Below are the code and all the weights of a small trained network. Each question names an input and a class and asks about switching units off, where a switched-off unit gives its printed mean instead of its output.

import numpy as np


def w(rows, s, z=0):
    codes = np.array(rows[::2]) - 128.0
    scale = np.full(codes.shape[1], s)
    scale[-1] = z or s
    return codes * scale


def norm(h):
    return h / np.sqrt((h * h).mean(-1, keepdims=True) + 1e-5)


def f(y):
    return y / 2 * (1 + np.tanh(0.7978845608 * (y + 0.044715 * y**3)))


def log_softmax(a):
    a = a - a.max(-1, keepdims=True)
    return a - np.log(np.exp(a).sum(-1, keepdims=True))


def net(x, mask):
    res = np.array(x, float).reshape(1, 6) / 4 @ E
    u = 0
    for l in range(3):
        y = f(norm(res) @ A[l][:, :-1].T + A[l][:, -1])
        res = res + np.where(mask[u : u + 9], y, B[l][:, -1]) @ B[l][:, :-1]
        u += 9
    return log_softmax(norm(res)[-1] @ U[:, :-1].T + U[:, -1])


A, B = {}, {}
E = w([
[128,127,127,127,131],'x0',
[142,185,93,68,125],'x1',
[127,128,126,129,129],'x2',
[71,185,216,99,254],'x3',
[153,231,174,200,80],'x4',
[53,147,104,128,88],'x5',
],0.0091)
A[0] = w([
[57,197,209,78,143,42],'0.n1',
[17,164,75,130,96,32],'0.n2',
[115,46,187,231,135,20],'0.n3',
[119,61,110,68,142,133],'0.n4',
[163,196,106,40,111,72],'0.n5',
[168,187,99,37,119,15],'0.n6',
[157,125,71,106,78,2],'0.n7',
[225,120,123,166,193,53],'0.n8',
[253,126,122,124,189,5],'0.n9',
],0.012,0.002)
B[0] = w([
[127,145,157,109,178,253],'0.n1',
[50,46,193,84,67,201],'0.n2',
[28,117,52,183,168,210],'0.n3',
[154,241,68,93,106,218],'0.n4',
[43,81,93,250,160,195],'0.n5',
[47,100,107,208,130,184],'0.n6',
[164,93,129,159,144,187],'0.n7',
[60,124,174,109,84,181],'0.n8',
[11,54,169,89,63,193],'0.n9',
],0.012,0.0056)
A[1] = w([
[140,72,96,38,166,2],'1.n1',
[94,98,171,89,71,61],'1.n2',
[184,113,102,100,60,110],'1.n3',
[97,157,144,217,131,159],'1.n4',
[137,8,142,103,102,80],'1.n5',
[103,168,111,79,184,119],'1.n6',
[112,45,161,100,134,100],'1.n7',
[159,235,214,204,61,69],'1.n8',
[108,138,203,194,89,157],'1.n9',
],0.011,0.0035)
B[1] = w([
[62,128,69,102,119,150],'1.n1',
[148,83,184,113,101,174],'1.n2',
[131,161,210,161,168,171],'1.n3',
[129,136,40,94,68,253],'1.n4',
[110,166,143,135,103,182],'1.n5',
[254,142,119,157,113,207],'1.n6',
[139,186,119,101,73,170],'1.n7',
[145,128,45,43,102,194],'1.n8',
[135,146,24,43,96,243],'1.n9',
],0.009,0.005)
A[2] = w([
[143,97,112,91,126,110],'2.n1',
[210,52,100,169,61,1],'2.n2',
[72,195,193,138,206,176],'2.n3',
[187,126,70,145,63,173],'2.n4',
[79,139,99,7,100,142],'2.n5',
[195,64,101,178,64,14],'2.n6',
[117,45,201,138,175,65],'2.n7',
[63,84,96,180,184,100],'2.n8',
[124,84,95,194,2,234],'2.n9',
],0.0096,0.0048)
B[2] = w([
[127,120,140,85,164,130],'2.n1',
[62,117,198,189,127,141],'2.n2',
[174,55,157,231,85,179],'2.n3',
[168,119,153,102,220,178],'2.n4',
[192,104,146,99,107,212],'2.n5',
[123,94,202,182,111,141],'2.n6',
[98,187,160,140,87,126],'2.n7',
[153,143,1,151,34,163],'2.n8',
[139,158,193,136,203,248],'2.n9',
],0.009,0.011)
U = w([
[90,97,24,252,119,79],'0',
[196,128,236,218,200,147],'1',
[89,73,208,86,50,31],'2',
[214,155,60,100,148,254],'3',
],0.017,0.0023)

Each question gives the input, the list of numbers given to net, and the class t.
The units are the neurons (one row each of A and B). Each row of codes is followed by its name. A weight is (code - 128) times the scale printed after its matrix; where a second scale follows, it is the last column's (A, B and U).
mask holds one flag per neuron, layer by layer. A switched-off neuron (its flag False) gives its mean, the last column of its row in B, instead of its output. The means were averaged over made-up inputs and are rounded, as every weight is.
A unit's drop is (log p(t) with every unit on - log p(t) with that unit switched off) / (log p(t) with every unit on - log p(t) with every unit switched off).
The circuit of an input: a set's keep is (log p(t) with only the set's units on - log p(t) with every unit switched off) / (log p(t) with every unit on - log p(t) with every unit switched off). Starting from the 12 units with the biggest drops (on a tie, the unit counted first), units are removed one at a time, each time the one whose removal leaves the highest keep (on an exact tie, the one counted first), for as long as the keep stays at least 0.8.
units of the circuit, in order: the units of the circuit, biggest drop first
k most important neurons: the k neurons with the biggest drops, biggest first
k most important neurons of layer l: the k neurons of layer l with the biggest drops, biggest first
input [-6,8,0,2,-3,7], class 0: units of the circuit, in order	0.n5
input [-7,2,7,-6,3,-6], class 1: 2 most important neurons	2.n9; 0.n2
input [5,-6,-4,-3,7,-8], class 2: units of the circuit, in order	0.n9; 0.n8
input [7,7,5,3,7,-5], class 0: 4 most important neurons	0.n5; 0.n6; 0.n4; 0.n9
input [7,4,-7,-3,-6,5], class 3: 2 most important neurons	0.n4; 0.n9
input [2,6,-5,-1,4,7], class 2: 3 most important neurons of layer 0	0.n2; 0.n3; 0.n4
input [-8,4,5,7,-7,0], class 1: 2 most important neurons of layer 0	0.n1; 0.n3
input [-3,-5,2,7,-6,4], class 1: 2 most important neurons	0.n5; 1.n9
input [4,-6,4,-1,2,-8], class 2: 3 most important neurons	0.n9; 0.n8; 0.n5
input [-3,-7,-1,-2,-8,-3], class 3: 2 most important neurons	0.n4; 0.n5
input [-7,-6,-7,-7,-5,2], class 1: 4 most important neurons	0.n5; 2.n9; 0.n6; 2.n4
input [-1,-6,3,0,-6,-7], class 2: 2 most important neurons	0.n9; 0.n8
input [-7,-3,-2,-3,7,-6], class 3: 3 most important neurons	1.n9; 0.n2; 1.n8
input [-1,-6,-5,-3,-3,7], class 2: 2 most important neurons of layer 1	1.n2; 1.n7
input [4,4,8,-3,0,-6], class 2: units of the circuit, in order	0.n9
input [2,0,0,1,7,-7], class 2: 2 most important neurons of layer 0	0.n9; 0.n8
input [3,-6,7,6,2,-1], class 0: 3 most important neurons	0.n3; 2.n9; 2.n8
input [8,-8,-4,8,-2,2], class 0: 3 most important neurons	0.n3; 2.n9; 2.n8
input [-1,3,3,0,-7,4], class 3: 2 most important neurons	0.n4; 0.n9
input [8,8,-3,5,7,3], class 0: units of the circuit, in order	0.n5
input [0,0,-7,6,8,4], class 3: 2 most important neurons of layer 1	1.n8; 1.n9
input [4,5,-4,-6,6,-1], class 1: 4 most important neurons of layer 0	0.n7; 0.n3; 0.n1; 0.n4
input [-6,-8,-8,7,6,-8], class 0: 2 most important neurons of layer 0	0.n3; 0.n2
input [4,-7,0,0,8,1], class 3: 3 most important neurons of layer 0	0.n5; 0.n6; 0.n9
